Each row was made from one walk, in order. Every step used is in the known rows, and no mark comes twice. Write each row's walk.
Known rows:
Q-M-F-W: [-120  326  135  336   33  218  -79 -178   10   15   81  104  -43   94
  263 -214    8   53   37   27   35 -165  -71 -128  -77  267 -161  -80
 -210  -49 -167   22  -87 -109   14  -72   86  239   71   14 -122  -46
   43  -77]
W-F-Q-Z: [-140   69   61  161   31  239 -114  222   -2  451   81  258  164  104
 -134 -176  -14   55  -33  191  241 -318 -103   64 -102  337  203   90
   64 -154 -173 -123   84  105  293    1 -115  108    5   73  -83  -51
 -173   35]
Q-X-M-F-W: [-321  262   98  434 -121  352 -162 -140   33  204   78  -39  -78   99
  325 -122   20  -45  -39   73  -25 -133  -59  -78 -131   70 -314  -73
 -205 -104 -281   26  175  -36   95   30 -103   53  144   89 -235 -270
  170   79]
N-X-Z-Q-M: [-229   40  -14  318 -328  154 -115   32  -26  216  235  247  -85  -78
  -47 -162  115 -159 -131    3   63   58 -257  121 -360   34  128  -41
 -146 -279 -182   79 -296 -256 -124 -302 -262  159  -68    3  -15 -142
  179  128]
F-M-X-Q: [  39    6 -114  296   76  103   14  146 -146   72  111 -261  -77    5
   60 -254  161    8  -93  244  -58  164   81   56  -39    9 -214 -355
   61 -312  -25  332  -53 -100  -37    4 -168  325    7   27  116 -117
  220   -2]
F-W-A-M-Q-X: [ -69   73  179  456 -172  244 -284 -107  -77  169  -44  -48  -22  103
  336  -28  -39  178   -1  111   82 -231 -201   23 -162  202 -154 -175
  -20  -93 -251  134  112  -98  204 -163 -187  180  137 -174 -172 -160
 -148   76]
Z-X-M-F-W-A-U: [-184  248  118  323 -195  208 -156 -243  -81  227   85 -127 -156   57
  321  125   11  -96  102   78   79 -215 -142  163 -134   72 -101  -14
   57 -295 -432 -281  289  -63  280 -247  -92  118  138   73 -150 -243
   57  128]
U-X-Z-Q: [-244  -29 -252   46 -310  228  -99   54   31  274  171  -12 -157 -131
 -242  -99  113 -283 -203  -42   93   -5 -193  215 -187  116   51  130
 -125 -252 -298   39   32 -177 -144 -226 -311  -97  -75  -39  -10 -187
   12  186]
U-X-M-Q-F-W-A: [ -83  297  211  539 -179  340 -171 -140 -180  416  -44 -133   53  206
  244 -137   74  157  -32  281   10 -136  -62 -173 -240   23 -132  -20
   67 -281 -445  -73  311  163  323  -28  -55   91  179   98 -172 -448
  -13  -69]
F-W-A-U: [  40   99  113  231 -126  -68 -114 -132  -62  155  -21   21    6  157
  214   27  -34   -8  101  -57  179 -261 -145  102  -83  166  150 -113
  -31 -153 -146 -102  196  -95   29 -265  -22   90   13  -28  -76  -43
 -107   67]
F-M-X-Q-Z: [-148  -33 -149  336   76  171  -72  349 -150  316  208 -104  -47  -24
   48 -350  150   32 -140  253   20   75  129  159 -228  237 -173 -335
   22 -318 -146  332 -147 -113   11  -28 -224  213  -80   98  -19  -49
  265   53]
M-F-Q-Z-X-U: [-223  305  -80  205   24  489 -170  161   60  354  253   39   22  -63
 -118 -215 -129 -348 -229  202   84 -334  -90  244 -209  391 -208  -72
    2 -180 -396  -68   27    2  356   43 -230  -42   72  170  -18 -123
   60   71]
M-F-W-A: [  37  334   25  219  -72   62 -140 -214   84  -16   82  -22  -47  124
  363  -59   76  111  -76  -16  207 -183 -171   37   41  259  -43   13
  -76  -82 -259 -223  128  -42  180 -130  -10  212  -33   86 -133 -156
  -95  -49]
N-F-M-Q-Z-X-U: [-190  268  -72  377   85  321  -95  247 -150  342  179  -48   52 -307
    3   -9 -146 -287 -187  347 -134   46  151  278 -375  172 -281 -190
   66 -319 -416   94  -75   67  394   46 -276   75  -79  -90   70   96
  188  180]
Z-Q-F-M-X: [  40   28  -52  152   24  274 -178  -27 -122  233   15 -173 -169 -179
  -90 -214  101  190   30  238   76   56  168  239 -210   12   45 -263
  189 -446 -143  335   59 -153  191 -122 -216  285   22  -22   64 -194
   52  -63]
F-W-A-X: [ 136   78   67  187 -132   14    1 -159  -96   57  -83   59   30  191
  195 -114  -69  -62   61  -48  137 -285 -151   -2 -120  281  228 -123
  -78 -191 -154  -35  186  -99  140 -164  -38   94  -27 -109  -24  -64
  -83   21]
W-A-N-F-Q-Z: [-192  190   -6  144   70   97  -19   42 -187  546   92  193  179   60
  197  102   51  -14   14  186  427 -305  -52  162 -255  251  219  216
  116 -350 -394  -48   90   15  292 -191 -143  122  -13 -111  -85  162
 -190  255]
X-Z-Q-F: [-155   54  -76   11 -184  217 -261  -52 -170  293   89   41  -97 -183
 -177 -120  102 -131  -71   41  100  -28   75  144 -265   37   50  239
   65 -200 -427  -70  -61  -81  105 -192 -290  -31  -29  163  -34 -229
   17  114]
F-W-A-X-Z-Q-M: [-102   90   90  380 -350  199 -104 -139 -279  327    2  148 -116   81
  115 -321    9 -155  -43  -47  212 -167 -296   69 -293  412  170  -48
 -135 -337 -410   31  -53 -370   50 -475 -202  176  -72  -12  -38 -134
    1  185]
Q-M-F-W-A-N-X: [-117  472   41  528 -116  133 -111 -240  -60  104  332  160  -54  232
  544  -23  165  192  -14   49  281 -233 -278  -33 -257  197  202 -166
 -189 -262 -213  -55   23 -141  170 -240 -123  497   17 -101 -103   11
  -18  -15]
M-Q-F-W-N-X-U: [ 164  436  180  509 -125  188 -301 -196 -181   16  225  -29  191  289
  152 -120   50    3 -228  315 -122 -218 -135  -92 -301  -27 -134 -242
 -149 -284 -429  -30   74  240  573  139 -206  180  217    0   96 -188
  -54 -114]
X-U-Q-F-W-N-A: [  16  439  104  284 -114  283 -273 -193 -255  455  138 -405  208  422
  -50 -166 -147 -130 -158   64  182  -61 -109  132 -235  -20  252 -116
 -188 -264 -509  -35  134  178  261   14    8 -126  106  -49  132   47
  -17 -104]
A-M-Q-Z-X-U: [-282   -8   53  217  -70  346 -236  193 -155  253   94  -53  -18 -183
  -75  -61  -76 -172 -141  262 -210 -135   15  186 -327  204 -316 -103
  102  -71 -348   55 -132  -23  342  -59 -282  -62  132  -36  -48   44
  111  228]
M-F-Q-X-U: [-177  336  -61  343  -64  429 -194   -1  132  237  268  -75   79   70
   70 -191  -82 -250 -217  134  147 -206 -144   64  -35  176 -325 -156
  -75   17 -191   63  213   18  217   89 -158  102  151   86  -32 -228
    6   53]
N-X-Z-Q-M-F-W: [-269  335    8  469 -304  283 -231 -190   95   90  315  302 -117  -44
  146 -260  140 -205 -151   11   41 -212 -294   89 -352  264  -32  -20
 -326 -393 -397    9 -276 -304  -91 -317 -295  274  -30   40 -139 -244
  181   86]
X-U-Q-F: [ -84  201    3  143  -92  272 -168   79 -139  349   94 -240   20   17
 -101 -174 -122 -263 -241   73   61   16   75   59 -211   15  -19  -60
   60   72 -244  -24  124   72  155   44  -22 -182  124  111   47 -101
   59    8]
U-Q-Z-X: [-200  -53 -165   30  -61  341  -94  298  -26  412  149  -16 -163 -118
 -193  -71 -229 -232 -192  -31   90 -141  -61  343 -332  328  138  -79
  -20 -161 -347   45  -30 -131   76  -29 -105 -366  -19  -33  -41   46
   -7    5]
M-F-W-A-Z-Q: [ -81  298   -6  260 -121  169 -274 -396  117  -13  -20  -21 -115  -56
  282  -87  116  -77 -163  -55  228 -191 -179  308   43  338 -189   18
  -10 -375 -523 -116   24 -395  128 -436 -281  209   99  -39 -178  -25
 -115  190]
F-M-X-U-Q: [ -11  104  -61  327  -29  251  -10  157  -92  230  174 -373  -96  -19
  -52 -250   -6 -192 -217  171  -66  118  -69  193  -98   88 -122 -451
   50 -240   34  301   55  -91    1    6 -149  120   23   19   94  -56
  228    2]
W-N-A-F-M-Q-Z-X-U: [-130  458  -58  451  -17  301 -241  -61 -327  394  546 -337  178    7
   24  216 -113  -83 -115  334   11  159   -5  447 -348  -10  -72 -353
    7 -506 -552  -37  -50  137  548  -57 -328  147   28 -167  102  330
  104   77]
N-A-F-M-X-Z: [-133  188 -204  310    7  113  -23 -181 -185  295  457 -215  160  -68
   48  186  302  -94  320   85  -18  141   94  281 -352 -154  159 -149
   -3 -593 -174   -1 -182   39 -112 -185 -359  393  -84 -100 -132  -14
  347   61]
F-W-A-M-X: [  61 -100  135  209  -54   67  -69  -94 -108  134 -185 -129  -41  176
  252  -83  242  218  166   86   77 -195 -165   54 -165  144   83 -170
   45 -266  -76   98   36  -96  126 -223 -119  309  127 -139 -115 -168
  -24   62]
N-W-A-M-F-Q: [-127   75  190  244 -119  205 -137 -339  157   23  -16  206   83  -80
  214   75   35 -109   34  180  295 -237  -82   96  -76  234  102  225
   67 -243 -198 -155   79  -28   54 -370  -70  308   77 -116 -125 -129
  -12  110]
Q-Z-X-M-F: [-409  115  -41  138  -74  344 -127   90  -27  323  202   16 -122 -127
   98    5   40  -61  -48  138  -24  -42   36  160 -245  130 -208  111
   41 -145 -402 -178    3   19  293  -13 -122  -90   45  168 -208 -127
  210  112]
Z-Q-M-X: [ -42 -128    1  196  -53  177  -34  -22  -95  187  -43 -118 -188  -10
   44 -278  184  259  -29  112   19  130  -86   97 -129   65 -173 -231
   65 -235 -161  289  -90 -322   40 -220   60  234  144  -45   32 -134
    5   13]
F-M-Q-X: [ -54  154  -17  430   -7  287 -167   45  -28   79  223  -49  -43 -123
  114  -39 -147  101  -49  179  -47   24    3   77  -64   91 -240 -328
    7 -131  -27  315   73  -33  102   65 -211  186  -42  -86  -32  -58
   20  -75]

Which walk is each row?
[-343  233  -41  188 -232  386 -361 -303  -57  379  498  -57  254  238
   40  179  122  -81  182   46  371 -232 -333  253 -161   41  159  257
 -133 -288 -392  -53  -17  171  211 -156 -340  216   63 -210 -150  -44
  -82  108] => W-N-A-M-F-Q-X-Z
[-168  283  162  339  -60  505 -219 -350 -361  561  -14 -352  117  285
  -61   75 -100 -251  115   72   85 -105  -56  266 -376  -96  253  -29
  -36 -695 -735  -29   53   59  296 -111 -239 -167  301 -197  -23   70
   67   -9] => U-Q-F-W-N-A-Z-X-M
[ -43   33  -88  542  -72  325  -11   97  -57  272  115 -224  -80  -92
    2 -208  101 -180 -257  282   23  194   38  173 -226  156  113 -326
   -6 -351 -150   30  219   14   93 -109 -148  341  -23  -68  139 -101
  231   30] => N-W-F-M-X-U-Q
[-256  139  151  364 -370  278 -265 -162 -137  631  -86 -128 -109  111
   77 -102    0  -61   -7  127  256 -169  -93  156 -327    3  157  -32
   48 -401 -463   -3  440 -133  149 -385 -119  -22  180  -25 -107 -338
  -34  197] => Z-Q-F-W-A-U-X-M
[ -66  261  -54  409   -4  252 -163   81 -206  314  354  -47  -74 -259
  186  216 -103   39  -68  261  116   12   25  387 -340  238  -62 -296
  197 -393 -397  -78    7  -62  448 -178 -324  193  -31  -58  -93   89
  -20   51] => W-A-F-M-Q-Z-X
[ -51  200 -111  261  -99  430 -198   42 -226  494   56 -349  -55  -42
  -28    2  -71 -385 -210   -3  246   30  -24  362 -337  116   98 -154
  217 -176 -511 -160  172  -48  410 -156 -308 -101  182  -30   44  -47
  -20   77] => W-A-Z-X-U-Q-F
[ -41  326  -16  473  -52  203 -160   -5 -223  188  291 -267  117   13
  241  132  -39  -53 -245  322   62  245  -65  145 -127  -88 -344 -257
  -43 -151 -316  175  176  200  548  122 -204  247   50 -254  168  116
  -65  140] => W-N-F-M-Q-X-U
[-256   77   -4  411 -118  307  -55 -339    3   97  -15   -9  -93 -203
  334  223  182 -250  -11   86   91  128   58  220 -221   54 -122  138
  106 -409 -545 -358  105  -78  214 -348 -231  189  122  -19 -166 -122
  242  175] => N-W-A-Z-X-M-F
[ -24  294 -127  284   87  349 -243 -138 -383  366  221 -396  139  110
 -101   87  -25 -169   70  170  245  201  142  373 -261 -143  250 -192
   70 -602 -521  123  -53  101  344  -84 -407  230   57 -260  232  237
   82  -42] => W-N-A-Z-X-Q-F-M
[ -95  162  -44  576  -21  300 -122  -33 -139  250  260  115  -72 -388
  221  222 -109  -98 -102  306   94   55  176  379 -511  299   23 -246
   81 -539 -517 -123   17  -80  295 -309 -304  215  -67 -118  -80   74
  121   62] => N-W-A-F-M-Q-Z-X
[-285  557   33  599 -155  350 -133 -150  -49  179  420   -5  -72  169
  293 -222  -29 -293 -292   91   29 -262 -254  -10 -321  229  -44 -283
 -314 -230 -281  115  -32 -214   -9 -130 -149  205  159  -84  -28   79
  176   87] => A-N-X-U-Q-M-F-W
[-200   94 -137  415  -59  348 -137  417 -128  583  315 -235  -47   14
  -43 -313  100  -16 -268  239  123   64  -72  284 -249  316   77 -354
   71 -202 -146   74  115   18  297   -3 -228  194  -69   62  -17  -19
  138   71] => W-F-M-X-U-Q-Z
